Each row is followed by its class.
[ 17  -8  26  -5   4  -4  -2 -16   4  -2  -3  -3  -6  28  10  -7   3  -3
 -15   5   8  12  32   6  10 -11  17  -2  12 -10 -13  17  -3 -22 -16 -12
  -4] | mapez
[-38 -32 -38 -16  19 -36 -17  -6  55  -6  -6 -24  15 -48  -7  41  -4  70
  21 -12   4  21  19  24  -1 -37  41 -12 -29  25  36   5   8  10   7  31
 -32] | bos
[ 18   9 -20  10   3  -7   0  29 -61  -1  -7  -2  35   9   7  10 -40 -11
 -26 -17 -27  16  12   2  34  13   8  14   1   8 -33  33  19 -10   1 -16
  34] | Tev
[ 16  -6  26   5  18   0  -6  -3 -12  -8 -14  -7  13  28  16   0   7 -16
 -14  14 -21  18  14  13  12   1  11  -8  14  -6  -6  31   2 -35   7  -1
  12] | tavi
[ 30   5  34  16   7   9  -1 -14   1  22 -18 -19 -18  16   7 -26  17 -19
 -15  33  -8   9   2  15   8  10 -12 -19  16  -3 -15  -5 -39 -35   5 -23
 -29] | zaser
[-17 -11 -39 -10  11 -25  -5   8  -6  -9  -1 -19  10  -1  -1  27 -18  44
  -1 -23  -2  15  22  10  21 -25   1   7 -18  17   4   6  41  13   2  16
  -9] | fik
[ 22   5   4  12   4 -17  -1   8 -18   1  -9 -44  12 -30  14  -2   6   1
   1  23 -18  13  14  51  23  -8   2 -31  20   0 -17   8 -47 -30   6 -13
  -4] | sas
[ 41   4 -20   2  13 -31   4  29 -64  13  -5  -7  30  12  13   1 -32  -8
 -34 -15 -28  22  20  18  22   7 -16   0   9  25 -36  25  28 -24   8  -2
  22] | zaser
[-15 -14  -1 -22  15  -3  -9  -1   5 -23  -6   8   7  47   0  28 -22  18
 -17 -34  -5  27  21 -12   1 -12  16  20 -12  17  24  45  57  -6 -11  11
  26] | tavi
[ 24  19  11  10 -13  17   0   2 -42   7 -11  18   0  58   0  -9 -33 -29
 -47 -15  -1  14   7 -23  30  29  -3  28  15  -5 -30  24  25 -14  -7 -38
  31] | Tev
[  4 -15  -4   0  -2 -10 -15 -15  25  15 -17 -31 -18 -27   4   2  19  21
   2  26   9  -6   9  29  15  -5  14 -38  -3 -21  23 -16 -45 -16  -4   1
 -50] | katel
[ 16 -15  -8 -11   7 -13  -6 -17   4 -16  -6  10  -2  14   1   8  -7  33
  -6  -6   7   9  25  -4  14  -5  17   6   5  -1   9  16  23 -18  -7  10
   3] | bonik
[ 44   9 -20  23  -1 -30   2  21 -69  -8 -10 -10  45  10  16  -6 -23 -18
 -24 -11 -25   3  13  16  31  20   2  -8  16  -4 -37  14   9 -23   1 -21
  32] | katel
[ -4  -1 -25   0 -25  -2 -12  17 -25  24  -5 -15 -34  36   2  -9 -13  -7
 -39  -8  28   4   1 -30  11   6 -30  12   9  -7  15 -14  43   8 -11 -19
 -17] | fik
[-12 -16 -29 -14  14 -26  -2  -3  12 -15   2 -32  23 -37  -8  37 -17  57
   6 -16 -21  24  25  41  15 -33  19 -10  -8  27   1  19   2   5  -4  13
  -6] | sas
[ 18   0  -1   7  -8  -2 -13  19 -28  27 -11 -19  -5 -11  10  -5 -11 -16
 -26  23  -7   3  12  12  29  13   0 -19  12 -20  -8   5 -33 -28  -1 -18
 -15] | Tev
[-14 -27 -16 -14  18 -26 -15 -11  43 -14 -15 -38   1 -49   0  26  20  62
  35   7  -3  -1  22  55   8 -31  27 -46 -27   0  36  -5 -52 -14  -5  14
 -39] | katel
[ 15 -11 -35  -9   5 -35  -6   9 -21  -2  -3 -13  26 -19  13  21 -13  28
   3  -3 -11  -5  22  15  20  -8  12 -19  -1  -4  -1   6  13 -22   3   7
  13] | bonik
[ -4  -5 -16 -20  -6 -12  -9   9 -20   2  -1 -24 -13  13  -8  15 -27  31
 -23 -24   8  26  13  13  30 -20  -5  -7  10  11  18  12  17 -11 -24  -8
  10] | sas
[-42 -29 -25 -24  11 -12  -7 -16  44 -22   8  12   6  22 -25  32 -32  60
  -4 -50  27  31  15 -19   7 -26  28  30 -21  29  39  22  57  25 -19  32
  -2] | bos
[ 22  -1  -7   0   0 -10 -10  13 -25  38 -12 -19 -20  11   7  -7 -10  -8
 -31   7  -3  11   4  13  21   4 -21 -19  12   4  -1  -2  -5 -28   3 -11
  -9] | zaser
[-13 -28 -26 -23  10 -18 -17  11  -4   6  -8 -10   9  13  -6  25 -10  28
 -23 -15 -11  27  15   2   2 -17   7  -1  -3  15  22  23  42  -8  -8  13
  -6] | tavi
[ 16  -8  12   7  -1   0  -5 -27  34  -3 -17 -14 -12  -4   6  -7  18   4
  -4  16  11  -7  15  20   4  11  18 -17   2 -14  14  -4 -28 -13   4  -6
 -32] | katel
[ 33 -12 -10   8  -5 -22 -12  12 -34  20 -15 -11  -4   0  20  -6  -7  -4
 -27  17  -2  -3  17  -5  32   7  -8 -22  23 -24  -7  -4  -4 -34  -7   0
  -2] | bonik
[ 12  10  13  16 -12   8  -3 -10 -13   0  -4 -11 -23  45  11 -21   0 -24
 -27  16  16   1  13 -19  12  11 -16  13  15 -15  -8   2  18  -6   2 -23
 -12] | fik
[ 52  17  -5  17 -27 -12   5  30 -99  38  -2  -2  19  54  20 -29 -25 -63
 -69  -3   0   6  10 -15  27  31 -23  10  45 -23 -59   7  36 -29 -18 -43
  28] | mapez
[ -11  -10   19    5   20   -9   -7  -20   41    9   -9  -56  -13  -61
    5    3   74   21   57   63   -8   -1   15   81   -3  -36   33  -58
   -9  -27    5   -9 -114  -24   -7   -1  -60] | mapez
[-25 -23 -29 -28   1  -8 -20   0  17   8  -6 -11 -15 -27 -16  22 -13  46
  -4   0   7  19  15  18  21 -24  15  -5 -16  -2  25  12 -14   4 -13   9
 -36] | Tev
[ 69  16  26  40  -5   1   1  24 -74  19 -15 -13  16 -25  34 -43  -2 -64
 -12  65 -29  -2   6  25  37  30 -11 -37  25 -43 -65  -4 -79 -52  22 -35
  12] | Tev
[-28 -42 -14 -15  16 -28 -29  -4  45   9  -4 -28 -20 -34  -1  15   7  55
  18  15  19  22  19  33  19 -44  26 -31  -8   1  41   2 -30 -20  -2  34
 -41] | bos
[-22 -27 -12 -23  23 -31 -10 -23  45 -10  -3 -31   5 -54  -5  24  35  65
  43  20  -4  10  28  54 -10 -48  35 -33 -18   5  18   2 -49  -5  -2  14
 -43] | mapez
[ -8  -7  13  -6  11  11  -5 -17  25 -17  -8   9  -8   8  -8   9  -8  16
  -2  -6   0  19  19   1  19  -5  24  14  -9   3   3  25 -11   3  -6   0
  -6] | Tev
[-29 -14 -21 -20  14  -8 -13  -5  34  -2 -13 -27   2 -50 -13  32   6  51
  29   6 -11  10  13  40  14 -28  30 -22 -33   5  20   6 -42   0  -1  -2
 -31] | Tev
[ 51  19  45  27   1   8  -1  -5 -16  32 -20 -22 -20  28  20 -36  15 -51
 -28  44 -10   3   7  11  15  27 -16 -25  26 -11 -23  -3 -46 -47  13 -32
 -17] | zaser
[ -8  -3 -26  -1  14 -31   3   4 -25   1   5 -15  53  -3   7  19 -19  29
  -7  -8 -33  10  16  14   2  -9   8  -2  -2  17 -23   4  23  11  -8 -10
   9] | samor
[  2  -7 -19 -13   0 -14 -12   2  -1  36 -15 -16 -25  18 -10   8 -12  13
 -33 -15   1  14   3   7  17  -5 -19 -13   4  15  17  -6  13 -14 -10 -15
 -14] | zaser
[ -5   5  14  -4 -12  16   3 -24  30   0  -7 -27 -15   6 -13   1  -2  14
 -16   2  14  16   7  -1   4   2  10   0   7   2  12  -4   0   1 -15 -25
 -24] | sas
[-35 -29   2 -32  19  -4 -16 -20  59 -15 -11  -6 -13   8  -2  36   8  36
   8 -15  -1  13  14  11  -9 -30  22  -9 -17  12  46  21  14   0   1  17
  -5] | tavi
[ 21  -5  26  -5  14  -2  -5 -10  12   6 -13  -8 -25  20   5 -10   6   1
 -18   7   2  13  18  21   9  -1  -8 -12  10  11  11  11 -17 -33   4  -2
 -14] | zaser
[ 20  -2  23 -16   2  -8  -2 -15  -6  -9  -8   4 -17  38   6  -6   1  -3
 -18  -5  13  14  31  12  20 -13  10  -4  13  -8   1  16  -1 -26 -15 -19
  16] | mapez
[ 77  16  48  32 -15   1   9   5 -59  15 -18  -3   0  30  36 -56  12 -74
 -40  48   2   5  18  -2  11  32 -13 -15  45 -38 -63  -3 -37 -44  -2 -50
   6] | mapez
[ -9 -17  18 -15  31 -12  -8 -33  53  -6 -15 -22 -25  -5  -9   3  23  37
  14  12  -2  23  22  42  17 -32  12 -24  -2  13  23  10 -42 -19  -3   6
 -38] | zaser
[ -3   1 -29  -6   0  -8  -7  12 -22   3 -12 -11  14 -14 -11  16 -18  17
  -8  -8 -15  16   8  16  20   1   8   1 -15   7  -2  13  -7  -2  -4 -18
   1] | Tev
[ 17  -4  18   6   8  -6  -6 -29  25 -13 -12 -17  -2   0   3  -8  21   9
   9  21   3   1  19  32  17  -1  25 -20   4 -15   4   6 -43 -22   1  -4
 -27] | katel
[ 25   8 -11  20 -27  -6  -9  32 -62  34  -7 -18 -14  40  20 -24 -21 -40
 -58   9   7   4   6 -29  29  17 -35   7  25 -21 -26 -10  36 -16  -8 -30
  -7] | fik
[ 20 -13  -8   4  -6 -17 -16  -5  -1  29 -16 -21 -15 -12  16  -1  12  10
 -12  34   5  -9  15   8  20   0  -2 -34  16 -29   2 -14 -26 -32  -3  -2
 -29] | bonik
[ -4  -6 -18  -7  19 -29  -4  10 -23  -9   7 -14  36  -9  15  21 -17  35
   6   0 -30  11  20  20  -2 -17  13  -8  -9  20  -5  14  10   6  -1   5
  14] | samor
[ 24   3  -4   9 -17  -4  -7  13 -28  26 -14 -36 -12   5   2  -7 -13 -11
 -38  11  -5  18   5  13  26   6 -13 -16  29  -4 -10  -3 -13 -22 -13 -29
  -9] | sas
[-15  -5  -4 -18   3  -7  -9 -15  11 -25   3   3 -23  44   1  14 -17  31
 -10 -24  21  11  24 -22   7 -21   0  24  -8  17  22  18  57  12   3   7
   4] | fik
[ 21  -1   2  12 -13  -9  -8  11 -31  24  -6 -34  -4   0  16  -9 -20 -13
 -34  14  -4  14  12  15  36  -4 -12 -18  32 -14 -23   3 -16 -28  -9 -17
  -5] | sas
[ 45   6 -27  14  -1 -28   8  34 -87 -16   2  10  55  30  16   0 -47 -16
 -33 -39 -18  11  15 -10  26  21  -2  19  11   9 -44  31  50  -5  -8   1
  48] | katel
[  61   27   -9   39  -25   -5   12   35 -104   27   -1   -7   44   45
   20  -25  -27  -73  -53   -8  -20  -15   -7   -5   29   53  -23    4
   31  -24  -62    4   22  -31   -8  -38   37] | katel
[  0   0   2  -8   8   8  -3 -14   5 -10  -7  14   3  34 -10  11 -23  16
 -19 -21   2  24  22  -4  25   5  19  30  -3  12  -6  35  16  -1  -5  -3
   3] | Tev
[ -9   0   5  -5   6  -4  -7 -15  17 -19  -3  -5 -17  40   2   8  -9  18
 -10 -13  11  13  24 -11  22 -17   6  18  -2   8  11  14  33   3   0   0
  -6] | fik
[ -2 -17  10 -22  20  -3  -5 -21  35   7  -8  -8 -19  20  -9   8  -4  38
  -2 -10   5  22  18  22  19 -23   2  -8  -9  20  14   8  -7 -18  -5   9
 -22] | zaser
[ 58   7 -10  27 -22 -17   0  25 -79  25 -11  -9  23  29  21 -27 -25 -54
 -63   3  -7  -2  10  -7  34  39 -19  -4  36 -24 -44   4  16 -27  -9 -26
   8] | katel
[ 20  -7 -10  30   3 -20  -6  18 -28   9 -13 -21  23 -19  13 -11  -8 -11
 -12  21 -10  16   6  14  19   8   5 -16   7  -5 -14  -1 -15 -24   8  -2
  -1] | bos
[ 26   1  -4  33   4 -28  -5  18 -40  11 -14 -32  29 -21  17 -16   4 -20
  -6  31 -18  11   5  34  30   6   6 -32  19 -15 -24  -5 -34 -42  10 -17
   3] | bos
[ 20  -5 -26   0   6 -31  -3   4 -24 -11  -6 -21  24 -22   6   6   0  11
   7  -2  -9  -2  17  42  16  -1  12 -25   0  -6   0   8 -14 -17   4  -1
   1] | katel
[ -2 -10 -19  16  12 -25  -8   6  -5   4 -14 -26  21 -16   6   7  -6  13
   3   7  -5  20   6  22  25 -10  18 -16   3   2  -1   5  -8 -16   7   1
  -4] | bos
[ 39  12  -4  16 -21  -8  -1  28 -62  29  -7 -22   1  31  17 -10 -39 -38
 -63  -8  -4  18  14  -7  34  20 -21   0  38  -5 -35  11  27 -25 -15 -29
  22] | sas
[-20 -22 -34 -32  -4 -17 -18  19  -6  20  -8  -4  -2  28   1  31 -23  16
 -37 -35   7  18  11  -8   1  -9  -4   4  -4   8  26  18  64  -5 -11   4
   7] | tavi
[  5 -16  -5   2  17 -14 -10  15  -7   8 -20 -36  24 -25  11   9  24   6
  17  31 -34  11   1  42   0 -12   5 -41  -6  -4   2   3 -43 -31   8  -4
 -14] | tavi
[  8  -8   8   8   9 -23 -15   2 -19  23  -5 -23   1  -6  29  -4   3   4
 -16  36 -21   4  18  31  22 -13  -2 -32  23 -14 -12  -3 -32 -24   1  -6
  -6] | samor
[  2  -3  29   3   4   3  -8 -24  16   8 -13 -10 -16  16  15 -11  13  10
  -8  30  -2  10  13  17   8  -6   2 -14   6 -10  -1 -10 -31 -11  -5 -21
 -13] | samor
[  5 -13   9  12  20 -17 -16   6   8  12 -31 -38   7 -28  21   6  34  -3
  16  40 -31   8   8  51   9 -14   5 -51  -2 -19   1  -1 -63 -44  13 -10
 -12] | tavi
[ -2 -12 -15 -29  17 -12  -1 -15  20  -8  -4  15  -8  38 -16  25 -32  37
 -25 -49   3  29  21  -6   8 -13   3  25  -9  44  19  28  54   9  -4  13
   7] | zaser
[ 14 -14 -10  -2  -7 -23 -15  -3   7  11 -17 -20  -8 -15   4  -5   9  11
 -16  11   9   0  15  19  17   1   4 -25   5 -15  15 -11 -30 -16  -7  -4
 -38] | katel
[-29 -11   9 -20  13  -3  -7 -23  32 -15   3   1  -1  16   3  22  -8  45
   1  -8  -3  10  16   1  -6 -21  17   6 -10  19  24  10  17  18  -9   6
   0] | samor
[ 12 -20 -39 -15  -8 -25 -12  11 -19  15  -1  -2   6   5  -1  18 -27  31
 -30 -12   3   7  22 -15  24  -1   4   1   7  -2   6   4  36  -9 -16  12
  -6] | bonik
